Below is a small trained network, with its code and all its weights. Each question gives an input and a target symbol and asks what happens when units are switched off, that is, made to give their printed mean instead of their output.

import numpy as np


def w(rows, s, z=0):
    codes = np.array(rows[::2]) - 128.0
    scale = np.full(codes.shape[1], s)
    scale[-1] = z or s
    return codes * scale


def norm(h):
    return h / np.sqrt((h * h).mean(-1, keepdims=True) + 1e-5)


def f(y):
    return np.maximum(y, 0)


def softmax(a):
    e = np.exp(a - a.max(-1, keepdims=True))
    return e / e.sum(-1, keepdims=True)


def log_softmax(a):
    a = a - a.max(-1, keepdims=True)
    return a - np.log(np.exp(a).sum(-1, keepdims=True))


def net(x, mask):
    ids = ['ΓΦβδεζηθμπτψω'.index(c) for c in x.split()]
    T = len(ids)
    res = E[ids] + P[:T]
    r = norm(res)
    for j in range(2):
        rows = slice(2 * j, 2 * j + 2)
        q, k, v = (r @ M[0][rows].T for M in (Q, K, V))
        z = softmax(np.where(np.tri(T) > 0, q @ k.T / 2**0.5, -1e9)) @ v
        o = O[0][rows]
        res = res + np.where(mask[j], z, o[:, -1]) @ o[:, :-1]
    y = f(norm(res) @ A[0][:, :-1].T + A[0][:, -1])
    res = res + np.where(mask[2:18], y, B[0][:, -1]) @ B[0][:, :-1]
    return log_softmax(norm(res)[-1] @ U[:, :-1].T + U[:, -1])


Q, K, V, O, A, B = {}, {}, {}, {}, {}, {}
E = w([
[211,103,126,137],'Γ',
[64,118,144,178],'Φ',
[189,143,98,1],'β',
[220,225,142,45],'δ',
[95,54,84,91],'ε',
[136,144,176,100],'ζ',
[151,138,158,118],'η',
[172,97,153,124],'θ',
[180,165,160,139],'μ',
[105,34,79,74],'π',
[88,49,66,56],'τ',
[125,108,96,79],'ψ',
[135,91,119,91],'ω',
],0.01)
P = w([
[254,55,81,112],'0',
[179,82,206,175],'1',
[112,171,159,92],'2',
[180,130,79,156],'3',
[166,57,180,128],'4',
[98,169,145,52],'5',
[151,143,68,172],'6',
[149,62,183,153],'7',
],0.0093)
Q[0] = w([
[150,159,91,45],'head 1',
[116,229,72,202],'head 1',
[89,254,35,121],'head 2',
[103,44,83,155],'head 2',
],0.0084)
K[0] = w([
[186,78,93,38],'head 1',
[156,142,125,198],'head 1',
[186,67,125,255],'head 2',
[68,150,169,118],'head 2',
],0.0095)
V[0] = w([
[158,156,117,254],'head 1',
[121,203,176,212],'head 1',
[61,54,200,121],'head 2',
[118,102,25,40],'head 2',
],0.0049)
O[0] = w([
[73,63,75,51,93],'head 1',
[157,141,92,35,5],'head 1',
[138,194,254,43,127],'head 2',
[192,92,190,226,161],'head 2',
],0.0054,0.0016)
A[0] = w([
[141,93,72,150,4],'neuron 1',
[162,175,120,97,215],'neuron 2',
[97,173,187,135,186],'neuron 3',
[153,111,130,65,152],'neuron 4',
[114,167,68,137,106],'neuron 5',
[91,179,131,108,95],'neuron 6',
[99,131,58,169,31],'neuron 7',
[158,153,166,131,113],'neuron 8',
[254,89,120,85,141],'neuron 9',
[99,180,140,113,71],'neuron 10',
[145,96,95,134,194],'neuron 11',
[105,89,163,202,161],'neuron 12',
[92,88,144,137,150],'neuron 13',
[128,132,99,56,55],'neuron 14',
[171,151,67,160,9],'neuron 15',
[161,145,101,143,56],'neuron 16',
],0.0096,0.0025)
B[0] = w([
[108,147,76,220,155],'neuron 1',
[151,27,143,202,178],'neuron 2',
[117,80,118,139,177],'neuron 3',
[69,111,178,157,166],'neuron 4',
[105,180,243,99,148],'neuron 5',
[171,148,83,110,149],'neuron 6',
[145,117,166,114,149],'neuron 7',
[104,100,113,71,167],'neuron 8',
[1,152,99,162,255],'neuron 9',
[183,193,78,160,146],'neuron 10',
[134,195,165,179,177],'neuron 11',
[144,172,87,70,193],'neuron 12',
[161,182,78,118,167],'neuron 13',
[206,86,81,161,145],'neuron 14',
[56,154,78,177,154],'neuron 15',
[60,116,10,101,144],'neuron 16',
],0.0055,0.0073)
U = w([
[93,120,26,245,176],'Γ',
[44,250,67,126,228],'Φ',
[149,114,112,100,101],'β',
[220,219,150,117,254],'δ',
[100,126,106,107,78],'ε',
[116,141,146,115,140],'ζ',
[196,133,165,129,78],'η',
[37,103,202,88,101],'θ',
[208,120,150,191,69],'μ',
[157,104,137,118,53],'π',
[97,98,111,98,112],'τ',
[231,93,75,162,96],'ψ',
[181,57,173,137,94],'ω',
],0.013,0.0035)

Each question gives the input, a string of symbols that net reads in full, and the target symbol t.
The units are the heads (2 rows each of Q, K, V and O) and the neurons (one row each of A and B). Each row of codes is followed by its name. A weight is (code - 128) times the scale printed after its matrix; where a second scale follows, it is the last column's (O, A, B and U).
mask holds one flag per unit, heads first, then neurons. A switched-off unit (its flag False) gives its mean, the last column of its rows in O or B, instead of its output. The means were averaged over made-up inputs and are rounded, as every weight is.
A unit's drop is (log p(t) with every unit on - log p(t) with that unit switched off) / (log p(t) with every unit on - log p(t) with every unit switched off).
The circuit of an input: a set's keep is (log p(t) with only the set's units on - log p(t) with every unit switched off) / (log p(t) with every unit on - log p(t) with every unit switched off). Starting from the 12 units with the biggest drops (on a tie, the unit counted first), units are removed one at a time, each time the one whose removal leaves the highest keep (on an exact tie, the one counted first), for as long as the keep stays at least 0.8.
circuit, biggest first: the units of the circuit, biggest drop first
k most important neurons: the k neurons with the biggest drops, biggest first
which heads matter: for each layer, one digit per head in row order, 1 if its drop is at least 0.15 and else 0, layers parted by /
drop of u: that unit's drop, to one decimal
input τ Φ Φ Φ ω ω ω ε, target ω: circuit, biggest first => head 2; neuron 9; head 1; neuron 15
input π Φ Φ δ Φ Φ Φ Γ, target θ: which heads matter => 01
input Φ Φ Φ Φ Γ, target θ: circuit, biggest first => neuron 9; head 2
input Φ π Φ τ ζ Φ ζ τ, target θ: circuit, biggest first => head 2; neuron 4
input Φ Φ δ Φ η, target Γ: circuit, biggest first => head 2
input ω Φ δ Φ, target Φ: 2 most important neurons => neuron 2; neuron 5
input π δ ω μ Φ, target ω: 2 most important neurons => neuron 9; neuron 11
input ω θ Φ Φ Φ Φ β, target Γ: 2 most important neurons => neuron 2; neuron 14
input ε ψ Φ δ Φ, target θ: circuit, biggest first => head 2; neuron 9; neuron 2
input δ δ Φ Φ θ, target θ: circuit, biggest first => neuron 9; head 2
input Φ Φ δ ψ ω ζ ω, target Φ: which heads matter => 10
input Φ β δ δ ψ, target Γ: which heads matter => 01
input η η Φ ψ η, target θ: which heads matter => 00
input ω Φ Φ π δ Φ μ ω, target θ: circuit, biggest first => head 2
input ψ ψ Φ Φ ε ω δ, target Γ: circuit, biggest first => neuron 2; neuron 15
input Φ ψ ψ ω τ δ Φ, target Φ: which heads matter => 10
input τ δ Φ Φ δ, target θ: 2 most important neurons => neuron 9; neuron 8
input β Φ θ Φ π δ θ ω, target Γ: 3 most important neurons => neuron 12; neuron 2; neuron 13
input ψ η θ, target θ: 2 most important neurons => neuron 8; neuron 14
input Φ Φ Γ, target Γ: circuit, biggest first => neuron 2
input Φ ψ δ δ θ, target Γ: circuit, biggest first => head 2; neuron 9
input Φ θ δ ψ Φ ψ, target ψ: 2 most important neurons => neuron 9; neuron 14
input ω Φ Φ Φ ε, target θ: 2 most important neurons => neuron 4; neuron 2
input Φ θ ω, target ω: 2 most important neurons => neuron 9; neuron 3
input Φ μ δ δ μ, target Γ: drop of head 2 => 1.1
input ζ τ Φ θ Φ Φ Φ ψ, target θ: drop of head 2 => 0.8
input δ θ δ ε ε, target Γ: drop of neuron 11 => 0.1
input δ Φ δ Φ μ, target Γ: circuit, biggest first => head 2
input η Φ Φ Γ Φ, target θ: drop of head 2 => 1.8
